Here are made-up objects, facts about them, and rows of numbers that follow some of those facts. Name the object behind each unnamed row.

Some facts about the objects:
Z104 | Φ d | ρ Z822
Z114 | Φ e | ρ Z401
Z129 | Φ b | ρ Z837
Z132 | Φ b | ρ Z809
Z142 | Φ f | ρ Z321
Z157 | Φ b | ρ Z808
Z159 | Φ a | ρ Z913
Z172 | Φ e
Z198 | Φ a
Z20 | Φ d | ρ Z512
Z201 | Φ a | ρ Z599
Z202 | Φ d | ρ Z470
Z205 | Φ c | ρ Z823
Z21 | Φ a | ρ Z36
Z217 | Φ c | ρ Z20
Z218 | Φ c | ρ Z324
Z222 | Φ c | ρ Z238
Z237 | Φ a
Z238 | Φ a | ρ Z919
Z240 | Φ e
Z259 | Φ a | ρ Z910
Z267 | Φ b | ρ Z786
Z270 | Φ f | ρ Z751
Z277 | Φ c | ρ Z337
Z293 | Φ e | ρ Z129
Z3 | Φ f | ρ Z923
Z302 | Φ a | ρ Z293
Z31 | Φ a | ρ Z943
Z316 | Φ b
Z321 | Φ a
Z324 | Φ d | ρ Z709
Z337 | Φ b | ρ Z770
Z348 | Φ b | ρ Z953
Z349 | Φ a | ρ Z616
Z357 | Φ c | ρ Z39
Z36 | Φ f | ρ Z499
Z374 | Φ d | ρ Z721
Z39 | Φ d | ρ Z441
Z393 | Φ f | ρ Z495
Z399 | Φ b
Z401 | Φ a | ρ Z969
Z411 | Φ a
Z432 | Φ b | ρ Z713
Z435 | Φ a | ρ Z198
Z441 | Φ a | ρ Z554
Z443 | Φ b | ρ Z617
Z444 | Φ e | ρ Z80
Z45 | Φ a | ρ Z455
Z455 | Φ d
Z470 | Φ f | ρ Z867
Z477 | Φ d
Z480 | Φ a | ρ Z357
Z482 | Φ b | ρ Z575
Z484 | Φ c | ρ Z218
Z495 | Φ c | ρ Z85
Z499 | Φ a | ρ Z348
Z5 | Φ f | ρ Z872
Z511 | Φ a | ρ Z764
Z512 | Φ b | ρ Z548
Z548 | Φ d | ρ Z904
Z549 | Φ a | ρ Z259
Z554 | Φ a | ρ Z132
Z56 | Φ b | ρ Z878
Z575 | Φ c
Z581 | Φ b | ρ Z374
Z582 | Φ b | ρ Z157
Z599 | Φ c | ρ Z645
Z612 | Φ d | ρ Z142
Z616 | Φ d
Z617 | Φ a | ρ Z810
Z630 | Φ f | ρ Z172
Z634 | Φ a | ρ Z411
Z645 | Φ b | ρ Z45
Z656 | Φ a | ρ Z957
Z673 | Φ e | ρ Z950
Z677 | Φ a
Z693 | Φ c
Z709 | Φ a | ρ Z79
Z712 | Φ a
Z713 | Φ d | ρ Z31
Z721 | Φ b
Z722 | Φ f | ρ Z240
Z742 | Φ f | ρ Z399
Z751 | Φ e | ρ Z432
Z758 | Φ c | ρ Z915
Z764 | Φ b | ρ Z316
Z766 | Φ d
Z769 | Φ c | ρ Z582
Z770 | Φ a | ρ Z482
Z774 | Φ b | ρ Z855
Z786 | Φ a | ρ Z222
Z79 | Φ a | ρ Z549
Z790 | Φ c | ρ Z656
Z80 | Φ c | ρ Z95
Z805 | Φ a | ρ Z302
Z808 | Φ a
Z809 | Φ d
Z810 | Φ f | ρ Z922
Z822 | Φ e | ρ Z612
Z823 | Φ f | ρ Z201
Z826 | Φ e
Z837 | Φ a | ρ Z477
Z843 | Φ b
Z85 | Φ a | ρ Z237
Z855 | Φ c | ρ Z205
Z867 | Φ b
Z872 | Φ a | ρ Z874
Z874 | Φ f
Z878 | Φ e | ρ Z159
Z884 | Φ d | ρ Z988
Z885 | Φ e | ρ Z581
Z9 | Φ a | ρ Z3
Z904 | Φ a
Z910 | Φ d | ρ Z677
Z913 | Φ a | ρ Z217
Z915 | Φ f | ρ Z56
Z919 | Φ c | ρ Z995
Z922 | Φ b
Z923 | Φ e | ρ Z769
Z931 | Φ b | ρ Z267
Z942 | Φ b | ρ Z104
Z943 | Φ f | ρ Z931
Z947 | Φ c | ρ Z742
Z95 | Φ d | ρ Z480
Z950 | Φ d | ρ Z202
Z953 | Φ a | ρ Z270
Z957 | Φ c | ρ Z758
Z963 | Φ f
Z969 | Φ b | ρ Z885
Z988 | Φ d | ρ Z444
Z995 | Φ a | ρ Z9

Some rows with their names:
Z915: [ 25  -4 -13  11 -12 -11  44   6  19  19  18  16  -4 -21 -15   5  56 -16
 -16  14  15  36   6  39  38   3   8   2  13  31 -10  29  -6  11 -19  27
  15 -38   1  17 -19]
Z198: [-45  -1   3   8  -2 -71   7  14   9 -24  -7   7 -42   4 -26  -9  15 -21
  21 -29  14  21 -10 -24  -6  18   1  -4   8  -2  21  -4  20  -3  -4  13
 -18 -16   3 -33  -9]
Z435: [-16 -17   7  26 -13 -28   2  -3  16  -8   0  -5 -23   7 -23  10   3 -13
  -4  -1  14  16  -2  -8   5  16   9  -6   0   0  12 -16  -3  16   8   6
 -15 -10   4 -27 -20]
Z943: [ 37 -41  19  44  -6 -28  16  45 -14  18   5   8  14  -8  -8  -7   0 -39
  -1  20  -6   9  36   3  -6  23 -39  22  38  15   8  49  -9  21  44   1
   5 -33   3  26 -28]
Z931: [ 39 -20  22  44 -36 -32 -35  34  -2  -9  -9  24  28  10   0  -8  -7 -33
  25   3  -6 -27  35   1  12  49 -32  29  22  14   7  42 -38  35  31  -5
  -8  -7  14   8  16]
Z348: [ 11   0  25  25   5 -20 -16 -27   1   4  13  21 -13 -38  19  27  -6  -1
  22 -21 -39  -1   1  34 -19  70   1 -32   4  21  22 -33 -24  45   6  51
 -10 -12  10  35   5]
Z470: [  5 -17   4  14   9 -17  38  13   2  24  11  -7   8 -17 -19  16  21 -22
   4   1   2  12   0  18  -6   3  -7   0  25  18  17  18   5  18  -6  16
  11 -24  -8  23 -16]
Z575: [-20  28 -19  10  32 -75  16  20  29 -21 -21  35   7  -7   1  -6  -3  -6
  40 -36 -11  18 -31 -15  -5  -3  -2   0  17   3  17  23  20  13 -12   4
 -23 -41  -2  -3  -6]
Z766: [-32   7  22  10  -3 -55  18  13 -12 -20  -9  33 -38 -25 -17  24   4 -13
  26 -44 -22  11 -17 -11 -13  -9  -4  28  21  20 -14  32  13  22 -26   5
  -9 -26 -15 -15  10]
Z495: [ 13   9 -13  31  19 -23  11  -3  40   0 -14  20  29  -5   5  19 -17   4
   9  -2 -13  12 -21   3   8  -4   7   0   6   5   7   7  -7  36   2  -5
 -20 -33  -1   6 -19]
Z764: [  6   6  11  17 -18 -23 -14  -1  13  -2   0  12  15  -7  -5  15  10 -14
  27 -17  -5 -18   1  20   8  36   2   1   9  20  16   1 -22  33 -14  20
  -2  -3   2   8  23]
Z218: [ -9   5 -23  29  24 -37   7   1  37   6 -17  14  42  -1 -15  36 -25   0
  -3 -13 -13  22 -16   6  27 -16  14   7   7  12  20  -5  -2  57  16 -17
 -16 -24   1  22   0]
Z293: [-11 -15  20  18   2 -10   1 -24 -15  -2   0   8  20 -14  14   7   1 -24
  10  21 -21  21  -3  23  26  -5  -8  -8 -17  16  24   8  11  39 -14  -7
 -10 -12 -23 -12  -3]
Z142: [  4 -16   3  15  10 -17  38  13   2  25  12  -7   9 -17 -19  16  21 -23
   4   1   1  12   0  18  -6   2  -6   0  25  19  17  16   5  18  -8  15
  11 -24  -8  23 -17]
Z205: [  6  26 -10  30  43  -5  18  -4  38  45 -29  28  38  -6   4  19 -28 -26
  22  21 -22  -9  -6 -12   0  -1  13   8  11 -11 -11 -15 -12  -1 -38 -26
 -34 -11  -4  -7 -21]
Z36: [ 10 -21  11  20  19 -11  37  -2  -2  27  19  -5  -5 -32  -6  24  14 -14
   0   1 -15  20   0  26 -18  18  -6 -18  21  19  19   0   2  26   5  31
   8 -27  -5  35 -27]
Z512: [ 21  13   1  15 -34 -18 -11  -6  23  -4   4  27  10  -9  -1   7  32  -9
  13  -8   4  -3   5  34  36  36  11   2   0  28  -2   8 -30  28 -22  26
   1 -13   7   6  22]

Rows to name:
No name comes twice in this set of rows, the named rows included.
[ 11 -39  26  54 -18 -36 -17  17  -1  -7  -3  12 -26   7  -7  -5 -21 -25
 -11  15  -2  20  32 -16  -2  45 -20   6  12  -2   4   1 -16  20  59   2
 -23 -21  14 -16 -32] => Z31
[  3   9  23  16 -28 -19 -17  -1  20  -6  -4  -2  27  -1   0   8  -2  -3
  28 -24   9 -19  -7  28  -4  34  -2   2  17  29  15  -1 -16  29 -14  26
   8 -12 -19  -4  21] => Z132
[  1 -26  40  36  20 -23 -10 -31 -34  -4   9  27 -12 -39  42   2 -19 -19
   9  19 -56  41  11  28  -4  40 -26 -30 -11  15  28  -7  10  46  27  23
 -21 -28 -10  12 -22] => Z751
[ 22 -42 -12   8  10  13  55 -10   1  -6  32 -29  -2 -18 -20  39  48   1
  24  -2  -3 -22 -43   5 -28 -16   0 -24  -2 -13  43  37  -3  47 -24  16
  11  -1  16  26 -28] => Z3
[-13 -19   9  29 -10 -21   2 -11  17  -3   3  -6 -25   2 -19  15  -1 -10
  -8   1   8  18  -1  -3   1  21  10 -11  -2   1  12 -24  -5  20  12   9
 -15 -10   5 -21 -24] => Z21
[-21   3  13  27  16   4  11  -9  17  55 -18   2  -9   6 -25  18 -13 -53
   8  36   3 -14  19 -27  -5  19  18   6   3 -21 -12 -49 -14 -30 -42 -24
 -35  21   0 -40 -26] => Z201
[-22  -1  -1  -4  19 -61  42  34  -7   3   4   7 -12 -19 -21  -6  34 -31
  31 -27   3  16  -8   0 -17   4 -17   1  34  17  26  33  27  -2 -17  24
   9 -31  -8  14  -6] => Z874
[-19 -13  36  30 -38  -5  -7  -5  37 -13  -6 -44  10  21 -13  -2 -28  14
  -8 -11  46  10 -18  14 -22   9   5  -5  16  24   9 -23  10  13  11  20
   9 -30 -48 -55 -25] => Z480
[  8  -1   5  10 -12 -12  -4 -18  11 -14  10   3   6 -13  -3  27  22  -1
  38 -23 -10 -29 -22  17  -6  30   7 -15  -3   7  29   2 -21  44 -27  26
  -3   6  11  13  18] => Z157
[-41   1   0   5  -5 -70   8  14  10 -25  -5  11 -45   4 -26 -11  21 -19
  20 -27  16  24  -9 -22   1  18   3  -3   7   0  18  -1  19  -6  -5  15
 -18 -19   5 -34  -8] => Z904
[-47 -25  -7  23  -7 -43  -4   0  14   7  -3 -17   0  13 -56  43 -10 -20
 -29 -13  11  29   9  -2  38  -4  19   6   0  12  35 -36   0  53  34 -16
 -10   6   8   2   8] => Z259

The same objects again, as new rows of numbers:
Some rows with their names:
Z837: [ 39  -3 -51 -57  -3  15 -22 -44  12  28  -7  11 -28  16]
Z357: [ 10  25  -8  32  11 -51  74  41  35  10  10 -29  14  43]
Z198: [ 13 -27 -54  13  15  28   3 -32   1  40   2   6   2 -14]
Z499: [  1   2  -5  -1  -6 -29 -16 -12  -4   4  -7  21  -7  -8]
Z348: [  3  -4   8   1 -30   3  -4  16   5 -16  -2  10 -21 -14]
Z85: [ -7  -6 -44  -5 -12   3  22 -29 -30   5   8  57  15  -1]
Z316: [  5  12 -11  50  -4  46   3  21  33  42 -37 -36 -35 -41]
Z931: [  4  -4   5   4 -32  11  -4  12   9  -9  -1   9 -14 -14]
Z159: [-23  -6 -22  -4  20   5   1 -26 -24   5   3  11   9 -19]
Z923: [ 11 -22  28  23 -13  28  -2   2  -8  -9 -25   8   1  25]
Z826: [  5 -28  27  13  -1  28  -2   6 -19 -16 -26  -1  -5  20]
Z293: [ 49 -30 -14 -47 -10  55  -7 -14  -8   3 -31   0 -34  48]
Z20: [-15  -1 -21   3  23  21  -5  -2 -39   5   6   7  18 -10]
Z443: [-19 -45   8 -59  13   7  -9   3 -24 -39  25 -25 -23 -22]
Z722: [-16  19  64 -38  14  -5 -39  18   7 -17 -18 -30 -24 -33]
Z444: [ 14 -31  31  32 -13   7  -1  26 -14  -9 -35   9 -13  14]
Z172: [ 53 -34  38  36 -72  10 -37 -19  33 -16   4  41  26  65]

Name these rows:
No name comes twice in this set of rows, the named rows included.
[-25  -6 -18 -11  20  -5   5 -22 -31  -1   1  12   4 -21] => Z656
[-12 -44  -6 -10   7  63 -18 -30   8  -5  38 -35  10 -13] => Z922
[ -2  -6 -48  17 -13  31  18 -47 -11  18  15  54  31   1] => Z237
[ 40 -10 -38 -61 -29  45  -6  -9  19   7  -3   1 -46  10] => Z129
[ 29 -99  -2  78  14 -30 -33  23   0  18  46  -6  45 -17] => Z616
[-14 -24  26 -20 -13 -21  -4  32 -15 -39   8  -1 -25 -25] => Z774
[  14 -107    4   29   15  -94  -17   31  -15  -10   32    9    6  -32] => Z349
[  8 -17  13   2  14   8  23  46 -38  -7 -60  -1 -46   1] => Z673
[ -3  24 -40  -4  10 -20 106  20   0  -6  29  12  34  56] => Z495
[-24  22 -13 -33  42 -55  96  43 -18 -24  16 -26   3  34] => Z790
[-10  -4  51  13 -11  23 -21  -8 -13 -29 -23   0   5  26] => Z885
[-17 -38 -13 -36  35   3 -28 -41 -19  -5  26 -21   6 -12] => Z617
[-13  -3  60 -15  -8  -8 -14  12 -32 -48 -30   5 -15  24] => Z114
[ 20   3 -10  59  -5  16 -28   0  14  35  -2   6  23  -2] => Z809
[ -4   4 -26  13  -5  27 -18 -52  10  20  10  16  23   2] => Z321

